Here is a tiny trained network, its code and every weight. The questions are about switching its units off for an input and a target symbol, where a switched-off unit gives its printed mean instead of its output.

import numpy as np


def w(rows, s, z=0):
    codes = np.array(rows[::2]) - 128.0
    scale = np.full(codes.shape[1], s)
    scale[-1] = z or s
    return codes * scale


def f(y):
    return y / 2 * (1 + np.tanh(0.7978845608 * (y + 0.044715 * y**3)))


def softmax(a):
    e = np.exp(a - a.max(-1, keepdims=True))
    return e / e.sum(-1, keepdims=True)


def log_softmax(a):
    a = a - a.max(-1, keepdims=True)
    return a - np.log(np.exp(a).sum(-1, keepdims=True))


def net(x, mask):
    ids = ['αγζηθλξψ'.index(c) for c in x.split()]
    T = len(ids)
    res = E[ids] + P[:T]
    q, k, v = (res @ M[0].T for M in (Q, K, V))
    z = softmax(np.where(np.tri(T) > 0, q @ k.T / 2**0.5, -1e9)) @ v
    res = res + np.where(mask[0], z, O[0][:, -1]) @ O[0][:, :-1]
    y = f(res @ A[0][:, :-1].T + A[0][:, -1])
    res = res + np.where(mask[1:17], y, B[0][:, -1]) @ B[0][:, :-1]
    return log_softmax(res[-1] @ U[:, :-1].T + U[:, -1])


Q, K, V, O, A, B = {}, {}, {}, {}, {}, {}
E = w([
[115,140,181,131,88],'α',
[88,196,63,121,6],'γ',
[36,118,12,117,45],'ζ',
[78,68,151,135,91],'η',
[79,118,181,117,36],'θ',
[144,196,150,149,146],'λ',
[104,163,156,128,35],'ξ',
[78,108,207,115,159],'ψ',
],0.014)
P = w([
[24,173,103,244,243],'0',
[72,199,248,118,98],'1',
[53,180,254,119,106],'2',
[68,183,228,130,125],'3',
[87,111,133,119,188],'4',
[93,124,120,125,206],'5',
[90,116,127,128,191],'6',
[87,134,129,122,118],'7',
],0.0088)
Q[0] = w([
[253,101,108,143,87],'head 1',
[18,178,162,251,127],'head 1',
],0.011)
K[0] = w([
[135,115,117,98,150],'head 1',
[52,135,147,254,146],'head 1',
],0.018)
V[0] = w([
[104,169,37,160,1],'head 1',
[89,24,120,158,128],'head 1',
],0.019)
O[0] = w([
[250,220,169,158,134,252],'head 1',
[152,207,129,31,148,150],'head 1',
],0.016)
A[0] = w([
[42,133,142,3,171,79],'neuron 1',
[214,183,145,105,136,205],'neuron 2',
[180,60,173,59,141,155],'neuron 3',
[164,161,49,106,63,143],'neuron 4',
[161,35,103,104,124,182],'neuron 5',
[105,159,153,90,158,69],'neuron 6',
[229,118,107,91,113,3],'neuron 7',
[111,144,91,19,126,48],'neuron 8',
[252,40,92,188,114,72],'neuron 9',
[142,105,142,52,157,35],'neuron 10',
[69,115,196,154,191,181],'neuron 11',
[150,174,80,81,194,145],'neuron 12',
[32,197,141,46,182,236],'neuron 13',
[157,118,120,239,35,127],'neuron 14',
[1,128,179,187,74,228],'neuron 15',
[154,131,142,90,80,68],'neuron 16',
],0.008,0.0041)
B[0] = w([
[117,69,58,255,151,155],'neuron 1',
[1,41,92,116,71,254],'neuron 2',
[107,181,112,126,158,129],'neuron 3',
[140,113,220,121,166,157],'neuron 4',
[156,217,231,94,34,131],'neuron 5',
[131,65,62,100,121,139],'neuron 6',
[208,104,69,131,239,177],'neuron 7',
[111,74,126,169,184,144],'neuron 8',
[138,218,159,73,103,158],'neuron 9',
[173,80,141,86,121,131],'neuron 10',
[88,163,55,97,74,137],'neuron 11',
[124,19,158,75,96,161],'neuron 12',
[245,207,241,123,50,162],'neuron 13',
[97,95,162,126,168,171],'neuron 14',
[169,190,43,104,248,151],'neuron 15',
[148,115,74,129,198,146],'neuron 16',
],0.0086,0.038)
U = w([
[197,141,98,72,108,146],'α',
[123,49,216,143,206,163],'γ',
[124,25,135,87,140,26],'ζ',
[183,21,128,161,49,72],'η',
[106,99,109,84,33,251],'θ',
[61,83,141,92,161,114],'λ',
[1,5,183,180,97,93],'ξ',
[163,50,81,164,69,138],'ψ',
],0.0071,0.0023)

Each question gives the input, a string of symbols that net reads in full, and the target symbol t.
The units are the heads (2 rows each of Q, K, V and O) and the neurons (one row each of A and B). Each row of codes is followed by its name. A weight is (code - 128) times the scale printed after its matrix; where a second scale follows, it is the last column's (O, A, B and U).
mask holds one flag per unit, heads first, then neurons. A switched-off unit (its flag False) gives its mean, the last column of its rows in O or B, instead of its output. The means were averaged over made-up inputs and are rounded, as every weight is.
A unit's drop is (log p(t) with every unit on - log p(t) with that unit switched off) / (log p(t) with every unit on - log p(t) with every unit switched off).
The circuit of an input: a set's keep is (log p(t) with only the set's units on - log p(t) with every unit switched off) / (log p(t) with every unit on - log p(t) with every unit switched off). Starting from the 12 units with the biggest drops (on a tie, the unit counted first), units are removed one at a time, each time the one whose removal leaves the highest keep (on an exact tie, the one counted first), for as long as the keep stays at least 0.8.
circuit, biggest first: the units of the circuit, biggest drop first
unit that matters most: the unit with the biggest drop
top k neurons: the k neurons with the biggest drops, biggest first
drop of u: that unit's drop, to one decimal
input γ θ θ ξ, target γ: top 2 neurons -> neuron 7; neuron 14
input ξ α ψ α, target ξ: circuit, biggest first -> neuron 13; head 1
input θ η γ ψ ψ ψ ξ, target θ: circuit, biggest first -> head 1; neuron 7; neuron 14
input ζ ζ ζ θ, target ζ: unit that matters most -> neuron 2
input ξ ψ ξ, target ξ: circuit, biggest first -> neuron 13; neuron 15
input γ λ η ζ, target γ: circuit, biggest first -> head 1; neuron 14
input ξ α ψ ζ γ, target ξ: circuit, biggest first -> neuron 13; head 1
input ψ η ψ ξ ξ η, target ψ: top 3 neurons -> neuron 2; neuron 1; neuron 15
input λ η λ ψ η, target λ: circuit, biggest first -> neuron 15; neuron 2; head 1; neuron 11
input η λ ψ ζ η, target η: top 2 neurons -> neuron 2; neuron 13
input θ ψ γ η, target θ: circuit, biggest first -> head 1; neuron 7; neuron 14; neuron 1
input η ψ ψ η ξ λ α, target η: top 3 neurons -> neuron 2; neuron 13; neuron 1
input ψ ξ ξ, target ψ: top 3 neurons -> neuron 1; neuron 2; neuron 15
input ζ η λ ξ, target ζ: top 3 neurons -> neuron 2; neuron 7; neuron 12
input λ ξ η ψ η ζ γ, target λ: top 3 neurons -> neuron 2; neuron 15; neuron 13
input ζ γ ξ λ, target ζ: top 4 neurons -> neuron 2; neuron 7; neuron 12; neuron 13
input λ γ γ, target λ: unit that matters most -> neuron 15
input α α θ γ γ θ ψ, target α: top 3 neurons -> neuron 2; neuron 14; neuron 12
input η ξ ζ λ γ ζ ψ, target η: top 3 neurons -> neuron 13; neuron 2; neuron 1
input λ ξ α ξ, target λ: top 3 neurons -> neuron 15; neuron 2; neuron 13
input λ ψ θ η ξ, target λ: top 2 neurons -> neuron 2; neuron 15
input η η ζ γ, target η: unit that matters most -> neuron 13
input ξ λ λ, target ξ: drop of neuron 15 -> 0.2
